[[  0.9   1.9  -1.2]
 [-28.8  26.4  20.0]
 [ 60.1  -8.1 -12.6]
 [ 40.2 -73.4 -42.4]
 [ 61.3  -7.0 -11.1]
 [-31.2 -17.0 -23.4]
 [ 73.1 -12.2 -13.4]]
=>
[[ 73.1 -31.2  61.3  40.2  60.1 -28.8   0.9]
 [-12.2 -17.0  -7.0 -73.4  -8.1  26.4   1.9]
 [-13.4 -23.4 -11.1 -42.4 -12.6  20.0  -1.2]]

[[ 39.8 -28.6  29.1  35.3  32.7  32.5 -37.3 -33.4 -26.5  38.1 -29.8  31.5
   32.9  27.9 -28.3]
 [ 18.9 -57.8  65.3  57.2  60.3  67.9 -12.6 -20.8 -54.7  24.7 -59.7  12.8
   13.8  61.1 -58.8]
 [ 49.3 -22.8  20.5  30.9  26.9  25.8 -47.6 -40.0 -21.5  45.0 -23.8  39.3
   41.7  20.6 -22.9]
 [-46.0 -18.2  25.2  10.7  16.9  23.3  37.6  35.2 -18.1 -34.5 -17.9 -40.7
  -42.6  22.4 -19.7]
 [-49.9 -25.4  30.7  14.8  21.0  28.1  46.5  41.7 -24.6 -39.7 -24.7 -45.3
  -46.0  28.4 -26.3]]
=>
[[-49.9 -46.0  49.3  18.9  39.8]
 [-25.4 -18.2 -22.8 -57.8 -28.6]
 [ 30.7  25.2  20.5  65.3  29.1]
 [ 14.8  10.7  30.9  57.2  35.3]
 [ 21.0  16.9  26.9  60.3  32.7]
 [ 28.1  23.3  25.8  67.9  32.5]
 [ 46.5  37.6 -47.6 -12.6 -37.3]
 [ 41.7  35.2 -40.0 -20.8 -33.4]
 [-24.6 -18.1 -21.5 -54.7 -26.5]
 [-39.7 -34.5  45.0  24.7  38.1]
 [-24.7 -17.9 -23.8 -59.7 -29.8]
 [-45.3 -40.7  39.3  12.8  31.5]
 [-46.0 -42.6  41.7  13.8  32.9]
 [ 28.4  22.4  20.6  61.1  27.9]
 [-26.3 -19.7 -22.9 -58.8 -28.3]]

[[-41.2  26.5 -35.2  23.5   1.4]
 [-76.3  20.3 -42.0  63.5 -17.3]
 [ 10.0 -31.1  32.1  19.7 -35.4]]
=>
[[ 10.0 -76.3 -41.2]
 [-31.1  20.3  26.5]
 [ 32.1 -42.0 -35.2]
 [ 19.7  63.5  23.5]
 [-35.4 -17.3   1.4]]

[[-18.6  48.1 -44.8]
 [-29.8  -3.8 -56.5]
 [ 11.0 -57.1  30.1]
 [-25.8  34.8 -53.4]
 [-29.5  -2.5 -62.8]
 [ 32.0  -3.1  64.8]
 [ -0.5  64.8 -11.0]
 [ 31.5   7.9  59.1]
 [-26.7 -44.2 -47.3]
 [ 26.2  36.2  47.7]]
=>
[[ 26.2 -26.7  31.5  -0.5  32.0 -29.5 -25.8  11.0 -29.8 -18.6]
 [ 36.2 -44.2   7.9  64.8  -3.1  -2.5  34.8 -57.1  -3.8  48.1]
 [ 47.7 -47.3  59.1 -11.0  64.8 -62.8 -53.4  30.1 -56.5 -44.8]]

[[-74.7 -40.7  18.2 -17.6   3.7 -56.0]
 [-45.5  33.5 -54.1 -31.6 -51.1 -30.6]
 [-45.1  22.1  20.7  36.6 -59.2  77.9]
 [ 20.4 -64.9  19.5 -45.1 -10.5 -72.4]
 [-24.7  44.2  16.5 -73.2 -11.4  17.9]]
=>
[[-24.7  20.4 -45.1 -45.5 -74.7]
 [ 44.2 -64.9  22.1  33.5 -40.7]
 [ 16.5  19.5  20.7 -54.1  18.2]
 [-73.2 -45.1  36.6 -31.6 -17.6]
 [-11.4 -10.5 -59.2 -51.1   3.7]
 [ 17.9 -72.4  77.9 -30.6 -56.0]]

[[ -6.6  -4.6  -5.5   6.9  16.6  50.5]
 [-13.2  -3.3 -10.6 -17.5   5.0 -26.5]
 [ 10.3  12.6  -4.3  -8.4  19.7 -68.8]
 [  1.6  19.2   5.8  -1.0  -6.4  64.1]
 [ -8.7 -12.6   0.1 -24.5  12.3 -27.7]
 [ 10.5   8.5  -7.5   7.9  -4.6 -33.2]
 [ -7.6  16.4  -8.5  10.0  12.5  34.5]
 [  9.9 -18.8  -0.1   0.3  15.2   3.3]
 [  1.3  15.8 -12.2   1.3  24.3  69.5]
 [  0.7  18.7  -3.0   9.7   5.2  -3.3]]
=>
[[  0.7   1.3   9.9  -7.6  10.5  -8.7   1.6  10.3 -13.2  -6.6]
 [ 18.7  15.8 -18.8  16.4   8.5 -12.6  19.2  12.6  -3.3  -4.6]
 [ -3.0 -12.2  -0.1  -8.5  -7.5   0.1   5.8  -4.3 -10.6  -5.5]
 [  9.7   1.3   0.3  10.0   7.9 -24.5  -1.0  -8.4 -17.5   6.9]
 [  5.2  24.3  15.2  12.5  -4.6  12.3  -6.4  19.7   5.0  16.6]
 [ -3.3  69.5   3.3  34.5 -33.2 -27.7  64.1 -68.8 -26.5  50.5]]

[[ -7.4  14.6 -15.9   7.5  -6.4]
 [ 34.5  21.7 -15.2  25.2  41.4]
 [-13.9   8.5 -20.7  33.0 -10.6]
 [ -1.4 -23.6   4.3  -4.6  -5.9]
 [ 65.5 -70.0 -43.8  38.2 -17.8]
 [ -8.5   9.8  -3.9  11.2   6.0]
 [ 65.3 -69.9 -43.6  38.5 -17.9]
 [-12.9  -8.7 -37.4  -4.7  41.0]]
=>
[[-12.9  65.3  -8.5  65.5  -1.4 -13.9  34.5  -7.4]
 [ -8.7 -69.9   9.8 -70.0 -23.6   8.5  21.7  14.6]
 [-37.4 -43.6  -3.9 -43.8   4.3 -20.7 -15.2 -15.9]
 [ -4.7  38.5  11.2  38.2  -4.6  33.0  25.2   7.5]
 [ 41.0 -17.9   6.0 -17.8  -5.9 -10.6  41.4  -6.4]]

[[ -3.3   8.5]
 [ 59.6 -13.1]
 [-55.2  17.3]
 [-56.5   6.9]
 [-54.9   9.8]]
=>
[[-54.9 -56.5 -55.2  59.6  -3.3]
 [  9.8   6.9  17.3 -13.1   8.5]]

[[ 72.6 -34.4  50.0]
 [ -7.6 -46.0  57.4]
 [ -8.9 -50.8  60.5]]
=>
[[ -8.9  -7.6  72.6]
 [-50.8 -46.0 -34.4]
 [ 60.5  57.4  50.0]]
